Below are the code and all the weights of a small trained network. Each question names an input and a class and asks about switching units off, where a switched-off unit gives its printed mean instead of its output.

import numpy as np


def w(rows, s, z=0):
    codes = np.array(rows[::2]) - 128.0
    scale = np.full(codes.shape[1], s)
    scale[-1] = z or s
    return codes * scale


def norm(h):
    return h / np.sqrt((h * h).mean(-1, keepdims=True) + 1e-5)


def f(y):
    return np.maximum(y, 0)


def log_softmax(a):
    a = a - a.max(-1, keepdims=True)
    return a - np.log(np.exp(a).sum(-1, keepdims=True))


def net(x, mask):
    res = np.array(x, float).reshape(1, 8) / 4 @ E
    u = 0
    for l in range(2):
        y = f(norm(res) @ A[l][:, :-1].T + A[l][:, -1])
        res = res + np.where(mask[u : u + 4], y, B[l][:, -1]) @ B[l][:, :-1]
        u += 4
    return log_softmax(norm(res)[-1] @ U[:, :-1].T + U[:, -1])


A, B = {}, {}
E = w([
[165,195,245,90,172,170,140,98,169],'x0',
[148,110,113,131,148,134,154,124,139],'x1',
[121,154,128,126,120,136,130,121,110],'x2',
[133,106,121,120,146,133,119,103,115],'x3',
[120,220,75,161,200,76,113,118,132],'x4',
[112,107,150,141,140,106,135,134,147],'x5',
[141,124,136,135,121,115,120,148,140],'x6',
[182,167,145,117,82,67,152,18,178],'x7',
],0.011)
A[0] = w([
[140,177,112,136,163,85,130,103,161,2],'0.n0',
[132,109,206,104,166,211,124,206,122,156],'0.n1',
[88,148,94,126,234,149,107,208,114,102],'0.n2',
[115,53,142,96,2,152,148,83,151,42],'0.n3',
],0.0089,0.0047)
B[0] = w([
[103,132,157,148,68,156,39,104,212,175],'0.n0',
[98,54,142,166,105,243,77,57,161,254],'0.n1',
[197,183,123,71,155,26,174,220,108,220],'0.n2',
[158,162,114,106,158,2,190,130,105,250],'0.n3',
],0.011,0.0063)
A[1] = w([
[110,129,2,220,123,63,53,135,168,3],'1.n0',
[69,20,45,203,57,114,101,154,113,64],'1.n1',
[101,186,66,218,131,98,60,3,240,60],'1.n2',
[176,216,229,97,231,103,117,102,201,67],'1.n3',
],0.0091,0.0051)
B[1] = w([
[125,76,134,143,146,172,102,42,210,209],'1.n0',
[141,213,178,94,114,121,171,152,63,215],'1.n1',
[105,148,72,133,199,161,28,97,194,255],'1.n2',
[189,171,148,63,130,84,250,155,58,241],'1.n3',
],0.014,0.0082)
U = w([
[160,126,181,111,97,140,194,150,35,3],'0',
[137,154,42,152,142,10,123,107,124,219],'1',
[97,44,125,175,127,244,50,71,222,157],'2',
],0.013,0.0027)

Each question gives the input, the list of numbers given to net, and the class t.
The units are the neurons (one row each of A and B). Each row of codes is followed by its name. A weight is (code - 128) times the scale printed after its matrix; where a second scale follows, it is the last column's (A, B and U).
mask holds one flag per neuron, layer by layer. A switched-off neuron (its flag False) gives its mean, the last column of its row in B, instead of its output. The means were averaged over made-up inputs and are rounded, as every weight is.
A unit's drop is (log p(t) with every unit on - log p(t) with that unit switched off) / (log p(t) with every unit on - log p(t) with every unit switched off).
The circuit of an input: a set's keep is (log p(t) with only the set's units on - log p(t) with every unit switched off) / (log p(t) with every unit on - log p(t) with every unit switched off). Starting from all 8 units, units are removed one at a time, each time the one whose removal leaves the highest keep (on an exact tie, the one counted first), for as long as the keep stays at least 0.8.
circuit, biggest first: the units of the circuit, biggest drop first
k most important neurons: the k neurons with the biggest drops, biggest first
k most important neurons of layer l: the k neurons of layer l with the biggest drops, biggest first
drop when u is switched off: that unit's drop, to one decimal
input [2,-3,-8,-7,6,-5,-1,-3], class 0: 4 most important neurons : (0.n2; 1.n2; 1.n3; 0.n3)
input [3,-5,7,-4,4,4,4,-6], class 0: circuit, biggest first : (1.n2)
input [-7,-1,8,5,1,-4,-5,3], class 2: 2 most important neurons : (1.n0; 0.n2)
input [1,0,3,-3,7,-6,6,-3], class 0: circuit, biggest first : (0.n2; 1.n2)
input [3,4,2,0,0,-5,-4,-5], class 2: 4 most important neurons : (0.n1; 0.n3; 1.n3; 1.n1)
input [0,-4,8,6,1,0,2,5], class 2: 3 most important neurons : (1.n2; 0.n2; 0.n3)
input [3,6,4,4,-1,8,6,-6], class 2: 3 most important neurons : (0.n1; 1.n3; 0.n3)
input [3,5,-7,8,3,-3,4,-6], class 0: circuit, biggest first : (0.n2; 1.n2; 0.n1)
input [8,4,3,4,6,-4,3,0], class 0: 2 most important neurons of layer 1 : (1.n3; 1.n0)
input [-8,-4,-8,3,-3,-6,3,-4], class 0: 2 most important neurons of layer 1 : (1.n1; 1.n2)
input [0,-8,-5,-5,5,-6,1,8], class 2: 2 most important neurons : (1.n2; 0.n2)
input [5,4,2,1,7,-7,-5,-6], class 0: 2 most important neurons : (1.n2; 1.n3)
input [3,-8,3,-6,6,-1,-3,-4], class 0: 2 most important neurons : (1.n2; 1.n3)
input [-5,-1,-2,0,-4,8,-6,-4], class 0: circuit, biggest first : (1.n1)
input [-6,0,-1,-4,-2,-3,0,0], class 0: 2 most important neurons : (1.n1; 1.n2)
input [6,-1,-5,-2,-6,-7,-7,-5], class 2: drop when 0.n1 is switched off : 0.7
input [-1,3,-1,-7,-6,7,-8,1], class 1: drop when 1.n2 is switched off : -0.1
